Below is a small trained network, with its code and all its weights. Each question gives an input and a class and asks what happens when units are switched off, that is, made to give their printed mean instead of their output.

import numpy as np


def w(rows, s, z=0):
    codes = np.array(rows[::2]) - 128.0
    scale = np.full(codes.shape[1], s)
    scale[-1] = z or s
    return codes * scale


def norm(h):
    return h / np.sqrt((h * h).mean(-1, keepdims=True) + 1e-5)


def f(y):
    return np.maximum(y, 0)


def log_softmax(a):
    a = a - a.max(-1, keepdims=True)
    return a - np.log(np.exp(a).sum(-1, keepdims=True))


def net(x, mask):
    res = np.array(x, float).reshape(1, 8) / 4 @ E
    u = 0
    for l in range(3):
        y = f(norm(res) @ A[l][:, :-1].T + A[l][:, -1])
        res = res + np.where(mask[u : u + 12], y, B[l][:, -1]) @ B[l][:, :-1]
        u += 12
    return log_softmax(norm(res)[-1] @ U[:, :-1].T + U[:, -1])


A, B = {}, {}
E = w([
[174,159,91,157,15,107],'x0',
[153,143,130,145,135,140],'x1',
[88,132,110,103,133,104],'x2',
[105,119,125,112,124,113],'x3',
[128,129,129,130,129,126],'x4',
[69,171,254,130,88,178],'x5',
[143,94,90,231,156,22],'x6',
[120,122,129,124,125,124],'x7',
],0.0072)
A[0] = w([
[53,138,225,248,105,101,65],'0.n0',
[121,95,111,105,125,90,79],'0.n1',
[142,158,225,162,56,75,25],'0.n2',
[47,184,186,255,136,73,4],'0.n3',
[142,100,157,60,168,163,95],'0.n4',
[124,177,151,110,127,184,143],'0.n5',
[89,99,64,111,205,177,146],'0.n6',
[194,121,150,164,167,107,126],'0.n7',
[109,155,199,116,88,147,75],'0.n8',
[157,130,11,37,114,183,67],'0.n9',
[120,57,202,153,221,71,84],'0.n10',
[98,108,163,175,109,107,70],'0.n11',
],0.0078,0.0039)
B[0] = w([
[185,111,75,25,182,159,253],'0.n0',
[140,155,156,146,130,128,156],'0.n1',
[66,121,94,108,90,178,209],'0.n2',
[245,120,108,35,107,182,225],'0.n3',
[202,86,136,101,150,144,200],'0.n4',
[103,90,159,174,136,110,215],'0.n5',
[141,141,139,169,162,180,235],'0.n6',
[55,145,88,97,147,98,192],'0.n7',
[2,173,163,162,138,43,210],'0.n8',
[145,89,149,77,91,162,252],'0.n9',
[96,144,57,182,165,192,235],'0.n10',
[142,190,103,62,105,161,167],'0.n11',
],0.0072,0.0042)
A[1] = w([
[144,161,114,100,79,140,135],'1.n0',
[203,113,145,145,140,149,127],'1.n1',
[102,200,196,128,128,153,129],'1.n2',
[128,81,138,78,216,176,142],'1.n3',
[208,100,177,85,95,176,176],'1.n4',
[175,132,115,138,105,33,3],'1.n5',
[189,148,128,115,106,102,115],'1.n6',
[173,170,178,88,119,178,126],'1.n7',
[161,121,125,174,90,10,70],'1.n8',
[90,188,151,168,74,97,30],'1.n9',
[118,146,108,86,69,142,137],'1.n10',
[96,137,100,193,148,85,150],'1.n11',
],0.011,0.0056)
B[1] = w([
[61,76,50,82,58,148,188],'1.n0',
[82,188,148,44,123,75,166],'1.n1',
[88,111,173,173,82,92,184],'1.n2',
[149,209,197,159,156,121,254],'1.n3',
[93,156,22,79,148,92,240],'1.n4',
[185,126,209,174,76,26,154],'1.n5',
[102,145,58,88,67,133,162],'1.n6',
[77,70,93,158,183,68,207],'1.n7',
[254,145,234,141,91,32,170],'1.n8',
[72,162,192,213,135,215,147],'1.n9',
[133,157,34,202,141,109,201],'1.n10',
[124,75,102,217,128,103,172],'1.n11',
],0.0069,0.0084)
A[2] = w([
[143,130,177,139,47,214,1],'2.n0',
[143,96,137,195,131,117,179],'2.n1',
[132,105,247,148,124,123,29],'2.n2',
[151,108,237,133,127,124,123],'2.n3',
[149,101,79,108,57,121,186],'2.n4',
[121,132,164,77,167,71,144],'2.n5',
[196,216,193,210,159,186,101],'2.n6',
[77,219,142,101,144,180,230],'2.n7',
[76,42,97,164,176,124,151],'2.n8',
[165,120,108,149,195,118,194],'2.n9',
[143,197,96,38,191,189,85],'2.n10',
[97,134,143,116,209,74,103],'2.n11',
],0.011,0.0042)
B[2] = w([
[175,124,172,188,46,100,137],'2.n0',
[114,131,121,232,150,166,173],'2.n1',
[81,211,57,38,168,253,150],'2.n2',
[94,248,83,10,205,137,153],'2.n3',
[68,224,148,108,157,88,214],'2.n4',
[223,98,178,74,115,165,176],'2.n5',
[87,107,64,44,36,88,176],'2.n6',
[174,118,234,174,111,95,254],'2.n7',
[130,200,43,171,128,206,176],'2.n8',
[145,25,152,128,80,172,209],'2.n9',
[164,27,209,160,95,89,240],'2.n10',
[184,90,64,58,187,200,201],'2.n11',
],0.0076,0.0085)
U = w([
[240,17,210,58,198,179,156],'0',
[77,191,4,42,58,63,233],'1',
[71,202,214,28,186,222,95],'2',
[25,203,195,180,31,136,107],'3',
[192,61,50,194,180,173,204],'4',
[204,156,108,221,40,17,2],'5',
],0.012,0.003)

Each question gives the input, the list of numbers given to net, and the class t.
The units are the neurons (one row each of A and B). Each row of codes is followed by its name. A weight is (code - 128) times the scale printed after its matrix; where a second scale follows, it is the last column's (A, B and U).
mask holds one flag per neuron, layer by layer. A switched-off neuron (its flag False) gives its mean, the last column of its row in B, instead of its output. The means were averaged over made-up inputs and are rounded, as every weight is.
A unit's drop is (log p(t) with every unit on - log p(t) with that unit switched off) / (log p(t) with every unit on - log p(t) with every unit switched off).
The circuit of an input: a set's keep is (log p(t) with only the set's units on - log p(t) with every unit switched off) / (log p(t) with every unit on - log p(t) with every unit switched off). Starting from the 12 units with the biggest drops (on a tie, the unit counted first), units are removed one at a time, each time the one whose removal leaves the highest keep (on an exact tie, the one counted first), for as long as the keep stays at least 0.8.
circuit, biggest first: the units of the circuit, biggest drop first
unit that matters most: the unit with the biggest drop
k most important neurons: the k neurons with the biggest drops, biggest first
k most important neurons of layer l: the k neurons of layer l with the biggest drops, biggest first
drop of u: that unit's drop, to one decimal
input [7,3,-4,-3,-7,3,0,-3], class 3: unit that matters most	0.n3
input [1,8,1,-2,1,-4,0,1], class 1: 2 most important neurons	[0.n10; 0.n0]
input [-7,-8,-2,2,2,-1,-8,0], class 0: 3 most important neurons	[0.n4; 1.n4; 2.n10]
input [2,-8,-6,-7,-2,1,0,7], class 3: circuit, biggest first	[0.n3; 0.n8]
input [1,-7,0,-6,1,8,8,-5], class 1: circuit, biggest first	[0.n3; 1.n4]
input [0,-1,-1,5,-6,-3,1,6], class 4: 2 most important neurons	[0.n3; 0.n0]
input [7,-6,-2,-2,-8,1,8,3], class 1: 3 most important neurons of layer 0	[0.n3; 0.n8; 0.n0]
input [1,2,-5,4,5,-7,0,-4], class 1: 3 most important neurons of layer 0	[0.n8; 0.n9; 0.n0]
input [-1,-6,-8,1,-5,6,8,-1], class 0: 2 most important neurons	[0.n0; 2.n10]
input [1,0,6,6,1,-5,3,8], class 5: 3 most important neurons of layer 1	[1.n8; 1.n5; 1.n7]
input [-1,-7,-7,6,-8,7,3,-4], class 0: 2 most important neurons of layer 0	[0.n0; 0.n3]
input [1,-6,0,-6,-1,4,-4,-5], class 3: 2 most important neurons of layer 2	[2.n11; 2.n0]
input [5,2,-8,1,4,-5,-4,-7], class 1: drop of 2.n3	0.0
input [-4,4,5,0,-7,0,-3,-7], class 0: unit that matters most	0.n4
input [-4,-2,7,7,-4,0,-6,1], class 0: drop of 0.n4	0.4
input [-5,6,0,5,-4,-2,-8,8], class 0: drop of 1.n4	0.1
